array([[104, 115, 104, 103],
       [127, 128, 122, 117],
       [128, 133, 140, 130]]) 104

array([123, 151, 127, 139, 126]) 123

array([120, 108, 144, 151, 118, 130, 119]) 120

array([[119, 104, 130, 149],
       [126, 143, 122, 122]]) 119

array([[127, 110, 120, 138, 125],
       [154, 123, 119, 135, 122]]) 127

array([139, 146, 120, 155, 144]) 139

array([119, 122, 119, 102, 123]) 119

array([108,  98, 124, 113, 144, 145]) 108

array([[137, 134, 136, 125],
       [150, 138, 140, 118]]) 137
---
[[128 123 103 134 123 125 113 132 133 123 127 110 127 136 123 129]
 [129 122 117 137 124 134 119 137 139 120 129 119 121 135 128 129]
 [129 120 123 128 124 138 125 135 139 122 129 128 115 136 132 133]
 [127 123 121 128 125 128 132 139 132 127 124 127 115 129 145 127]
 [128 120 124 131 125 137 130 139 138 123 126 128 115 131 141 131]
 [127 120 104 127 124 126 119 131 132 126 126 116 123 136 128 133]
 [129 124 103 139 123 125 112 134 136 120 128 109 128 137 122 126]
 [128 120 124 130 125 137 130 138 138 124 126 128 115 131 142 131]
 [129 123 120 138 124 135 121 138 139 120 128 120 120 134 130 129]
 [128 122 111 133 124 130 119 135 135 123 126 116 122 135 129 130]] ⇒ 130

[[138 133 111 119 127 128 113 137]
 [142 133 107 121 129 127 111 138]
 [127 129 122 122 132 126 129 127]
 [127 128 120 123 136 126 126 127]
 [136 133 109 116 128 126 113 137]
 [129 129 123 123 127 128 125 129]
 [127 129 122 118 132 126 132 127]
 [134 133 109 116 128 126 114 136]
 [127 128 122 134 135 126 124 127]
 [135 133 108 116 129 126 113 136]
 [140 133 112 119 127 129 112 138]] ⇒ 138

[[137 134 128 130 118 132 119 115 138 116 143 111 112 130]
 [132 151 136 132 134 129 121 119 129 116 142 110 129 135]
 [141 146 128 140 133 106 119 125 141 126 125 123 129 122]
 [143 116 117 134 115 111 122 126 147 132 117 134 114 116]
 [140 143 129 135 125 121 117 116 140 117 139 112 118 128]] ⇒ 128

[[133 128 123 121 125 119 130 133 120 138 133 133 128 133 133 121]
 [105 133 141 128 141 110 129 137 126 132 120 132 121 128 122 119]
 [133 130 118 119 127 122 128 127 145 130 128 126 136 125 142 113]
 [129 126 118 118 132 128 132 128 128 129 129 128 129 128 141 125]
 [113 123 142 129 136 109 131 138 139 128 121 124 120 131 123 128]
 [124 139 139 127 147 112 127 141 131 128 114 133 119 128 132 104]
 [114 128 132 127 128 128 130 133 128 127 115 128 123 128 120 115]
 [131 126 126 122 136 128 134 135 141 130 126 129 128 130 128 135]
 [113 122 140 130 143 112 132 138 131 130 129 126 128 136 130 107]
 [122 125 122 130 128 125 124 126 146 120 128 128 117 128 136 125]] ⇒ 125

[[132 131 142 124 127 116 129 118 131 128 126 132 127 133 135 121]
 [122 124 144 112 149 133 131 125 127 142 138 125 123 131 118 141]
 [149 119 118 128 130 138 125 122 140 124 141 136 119 126 125 130]
 [149 129 122 113 134 120 127 135 131 132 118 135 123 123 113 112]
 [157 129 118 128 124 137 121 117 135 117 140 132 116 123 133 120]
 [134 138 120 110 151 111 142 127 126 133 119 134 114 124 129 126]
 [129 145 128 138 138 113 135 112 122 129 134 133 116 133 144 122]
 [118 136 132 116 134 130 121 128 128 137 142 125 131 144 108 135]
 [137 123 138 137 127 118 130 123 125 124 124 134 123 130 138 122]] ⇒ 122

[[125 116 136 115 108 121 121]
 [156 127 112 125 104 130 129]
 [112 125 113 127 130 135 129]
 [110 139 122 130 131 140 128]
 [135 130 135 134 103 120 125]] ⇒ 125
---
[[122 124 136 119 131]
 [146 109 133 148 111]
 [136 104 126 138 123]] -> 138

[137 134 123 120 129 122 149] -> 122

[117 113 119 109 104 123 142] -> 123

[129 127 128 130 154 148] -> 154

[[144 112 130 113 121 120]
 [104 148 122 152 138 138]] -> 138

[[108 152 148 149 106 142]
 [147 110 113 145 103 148]] -> 103

[[110 123 131 122 132 137 141]
 [139 138 111 143 123 126 132]
 [156 131 158 124 154 123 143]] -> 123
---
[120 114 114 153 132] gives 132
[120 115 138 145 153] gives 153
[121 128 136 113 107] gives 107
[119 125 149 129 116] gives 116
[134 126 143 103 144] gives 144
[123 129 127 156 134] gives 134
[100 136 125 119  98] gives 98
---
102,122,147,153 gives 153, 102

109,114,113,99 gives 114, 99

120,133,154,141,134,128 gives 154, 120

121,112,148,151 gives 151, 112

132,146,154,105 gives 154, 105

109,133,115,134,150 gives 150, 109

139,114,122,118
107,148,131,151
gives 151, 107
---
[126 117 116 146 152 156] -> 156
[153 127 129 118] -> 118
[119 117 144 157 122 123 138] -> 138
[137 141 156 146 120 150 149] -> 149
[137 121 112 118 102 128] -> 128
[126 144 118 114 100] -> 100
[153 129 155 122 121 143] -> 143
[131 117 122 155] -> 155
[103 150 117 130 146 136 112] -> 112
[149 128 152 124] -> 124
---
[[118 140 115 122 142]
 [142 117 129 133 105]] gives 133

[138 104 129 128 132 133 128] gives 133

[124 135 124 121 127 131 152] gives 131

[117 122 125 118 104] gives 118

[[146 129 120 149]
 [125 133 110 119]
 [107 152 146 146]] gives 146

[130 136 109 137 154 129 135] gives 129

[[102 127 127 128 127 131 129]
 [130 127 128 128 128 122 128]
 [146 131 129 128 120 125 128]] gives 125
---
[[130 119 134 121 126 121 130]
 [122 138 150 135 123 117 148]
 [126 124 141 128 132 113 134]] ans = 119

[[132 138 113 136]
 [138 151 129 139]] ans = 138

[[132 131 136 129 127 134]
 [121 133 152 130 128 137]] ans = 131

[[129 121 121 132]
 [101 129 139  98]] ans = 121

[112 141 149 123 145 149] ans = 141

[120 134 107 154 109 148] ans = 134
---
[[127 131 111 118 123]
 [132 116 120 155 141]
 [130 116 139 146 140]] result: 130

[154 136 129 119] result: 154

[[119 134 100 146 141 128]
 [117 134 101 145 142 127]
 [116 131 109 141 140 124]] result: 116

[[150 104 133 127 123]
 [142 111 131 122 102]
 [108 139 141 125 142]] result: 108

[145 153 144 127 149 141 110] result: 145

[[121 138 124 136 123 124 130]
 [125 126 141 123 123 155 128]
 [117 130 138 134 131 133 134]] result: 117

[144 139  99 125] result: 144
---
[[129 128 113 128 122 135]
 [124 121 112 132 154 151]
 [131 125 102 130 140 137]] --> 121

[[139 111 129 129]
 [135 152 131 110]] --> 152

[[146 133 118 128 101 111]
 [145 137 131 120 122 112]
 [141 146 127 142 130 133]] --> 137

[[131 137 116 142 105 123]
 [144 127 116 127 112 132]
 [134 110 145 138 122 113]] --> 127

[[103 148 139 134 106]
 [104 134 109 127 135]] --> 134

[[122 137 135 138 122]
 [139 121 129 121 127]
 [129 127 103 122 138]] --> 121

[[117  99 126 142 122 126]
 [119 140 114 110 116 114]] --> 140

[[129 148 104 127 133 142 119]
 [120 128 136 132 130 119 107]] --> 128

[[147 134 133 147 126 118]
 [102 127 124 135 129 135]] --> 127

[[135 127 112 134]
 [120 131 116 135]
 [131 129 109 151]] --> 131
---
[[129 130 128 130 136 120]
 [112 120 140 140 147 106]] out 147

[[113 138 102 111]
 [104 121 101 126]
 [136 125 147 104]] out 101

[[129 131 126 127 130 128 131]
 [121 107 128 136 103 133 128]
 [126 122 126 130 121 129 126]] out 133

[[156 150 150 150 133 144]
 [105 108 115 150 153 131]
 [146 100 111 154 132 123]] out 153

[[122 120 144 118 127  98 128]
 [131 147 110 114 114 140 143]] out 140

[[133 144 146 106 142 157 112]
 [131 147 148 102 143 156 116]
 [115 144 140 152 136 118 120]] out 156

[[132 122 154 149]
 [134 113 124 106]
 [120 126 130 128]] out 124

[[141 131 127 119 121 127]
 [123 118 145 122 132 120]
 [121 115 149 125 125 118]] out 132
---
((133, 117, 137, 122, 107, 138, 136), (134, 146, 119, 128, 148, 119, 126)): 137
((128, 126, 137, 114, 142, 105, 131), (134, 108, 111, 130, 119, 105, 122), (99, 112, 134, 106, 109, 123, 140)): 137
((115, 129, 139, 117, 130, 139), (127, 98, 103, 131, 148, 115), (131, 101, 103, 136, 147, 112)): 139
(147, 158, 133, 105, 103, 133, 152): 133
((123, 106, 117, 102, 121, 136), (131, 145, 144, 148, 135, 119)): 117
((104, 154, 137, 145), (116, 135, 136, 140)): 137
(127, 104, 107, 134, 109, 128): 107
---
129  136  100  123  104  152 => 129, 152

155  119  156  116  105  147 => 155, 147

153  116  115  152  104  154  131 => 153, 131

154  137  107  134 => 154, 134

132  129  129  130  120  123  132
138  120  126  124  105  116  155
124  126  127  125  134  130  125
=> 132, 125

105  133  108  127  154  119
106  103  147  139  133  128
=> 105, 128

130  106  122  111
100  138  104  129
118  134  108  111
=> 130, 111

138  123   99  117 => 138, 117
---
[[102, 139, 115, 127, 120, 131, 119],
 [105, 141, 111, 122, 132, 128, 109],
 [139, 112, 132, 133, 124, 131, 129]] | 120

[[126, 125, 120, 151, 136],
 [111, 148, 121, 148, 137],
 [153, 136, 125, 100, 122]] | 120

[[105, 125, 120, 112, 120],
 [124, 110, 152, 115, 126],
 [109, 141, 104, 134, 122]] | 120

[[109, 104, 132, 133],
 [136, 133, 147, 116],
 [129, 112, 134, 132]] | 104

[[126, 137, 120, 126, 137, 126],
 [157, 122, 103, 156, 120, 121],
 [139, 135, 119, 136, 132, 113]] | 126

[[107, 149, 150, 106, 141, 111, 121],
 [144, 111, 111, 145, 117, 142, 133],
 [135, 121, 119, 136, 125, 134, 130]] | 141

[[156, 134, 136, 121, 118, 138],
 [116, 139, 119, 136, 138, 133],
 [125, 120, 131, 126, 126, 122]] | 121

[[141, 123, 129, 119, 135, 115, 132],
 [155, 120, 134, 115, 146, 99, 135],
 [140, 124, 134, 127, 139, 113, 130]] | 135
